k555: [145 140 135 113 113 113]
k55: [132 149 163 147 158 113]
k243: [ 69 124 130 171 125 141]
k74: [141 165 157 142 151 100]
k214: [121  80  81  99 123 195]
k590: [137 137 151 137 148 148]
k51: [104 148 148 157 139 117]
k689: [123  80  89  96 117 176]
Table of tags by key:
[142] -> k419
[69] -> k606
[113] -> k686
[171] -> k734
[157] -> k426
[125] -> k237
[98] -> k305
[170] -> k795
[99] -> k756
join k243 3:   k734
all k590: [148]  4 5
find: [104 148 148 157 139 117]  k51
find: [145 140 135 113 113 113]  k555
all k555: [113]  3 4 5

k552: [127 127 150 123 139 159 127 135 107 154 150 134 120 120 150 120 103 152
 135]
k58: [115 125 120 120 167 205 132 147  87 190 168 150 103 124 124 120  64 172
 162]
k762: [123 113 107 120 149 113 111 137 122 147 141 138 147 163 154 144 118 113
 137]
k220: [115 125 118 120 166 203 132 147  89 190 168 150 104 124 123 120  65 172
 162]
tags:
[190] -> k620
[154] -> k17
[135] -> k706
[147] -> k907
join k552 9:   k17
all k552: [150]  2 10 14

k52: [170  68 172 109 134 149 188 201  85  53 153  68 207  48 173 159]
k697: [153 163 202 102  96 194  70  85 139 158  76 114 182 101  58  89]
k985: [ 56  81 128 193 153 202 207 149 145 143 144 174 159 182  76  89]
k186: [158 169 185 175 126 147 204 135 176 141  58  61 104 101 109 197]
k56: [209  52 167 201 173 165  86  81 113  70 162  96 107  70 131 167]
tags:
[114] -> k839
[161] -> k363
[76] -> k39
[162] -> k471
[75] -> k484
join k697 10:   k39
find: [209  52 167 201 173 165  86  81 113  70 162  96 107  70 131 167]  k56
find: [158 169 185 175 126 147 204 135 176 141  58  61 104 101 109 197]  k186
find: [ 56  81 128 193 153 202 207 149 145 143 144 174 159 182  76  89]  k985

k730: [102 167 135 136 107 150 140 109 166 150 145  86 137 111 119 160 133 161
 127 144 128 121  69 137 152 174 161 109 129 135 157 111 144 151  93 147
 121 144 114 103 145  82  95 137 126 132 161 100 122 111 126 104 165  96
 117 122 125  88 155 129 137 102]
k153: [102 167 111 136 107 150 140 109 166 150 145  86 137 111 119 135 133 161
 127 144 152 121  69 122 152 174 161 109 129 135 157 111 144 151  93 111
 121 144 114 103 145  82  95 137 123 132 161 100 122 111 126 104 165  96
 117 122 125 105 155 129 111 102]
k879: [127 106 143 126 196 116 107 125 146 151 112  97 153  77 126 135 150 167
 177 162 152  99  78 121 173 168 174 136 154 127 155 112 112 136 105 146
 107 196 134 127  84 106 115  96 146 140 146 141 124 147 130 106 125 138
 132 127 158 118 133 146 116 110]
all k153: [111]  2 13 31 35 49 60
all k879: [127]  0 29 39 55
key -> tag
[155] -> k765
[133] -> k332
[140] -> k617
join k730 58:   k765
all k879: [106]  1 41 51
find: [102 167 111 136 107 150 140 109 166 150 145  86 137 111 119 135 133 161
 127 144 152 121  69 122 152 174 161 109 129 135 157 111 144 151  93 111
 121 144 114 103 145  82  95 137 123 132 161 100 122 111 126 104 165  96
 117 122 125 105 155 129 111 102]  k153
all k730: [119]  14

k834: [130  82 130 130 192  87 161  99 115]
k884: [124 111 124 144 122 138  73 124  88]
k502: [143  76 165 148 134 141 108 137 100]
k308: [ 61 160 118 157 157 123 123 179  85]
k854: [121 110 135 128 132 124 130 128 114]
k580: [161 128 139 148 149  91 158 153 113]
k253: [121 112 122 126 135 113 125 127 111]
k549: [110 101 116 129 122 103 110 138 103]
key -> tag
[161] -> k954
[73] -> k986
[74] -> k514
[122] -> k859
join k884 6:   k986
find: [ 61 160 118 157 157 123 123 179  85]  k308
all k884: [124]  0 2 7
all k549: [129]  3
find: [124 111 124 144 122 138  73 124  88]  k884
find: [161 128 139 148 149  91 158 153 113]  k580
all k834: [130]  0 2 3

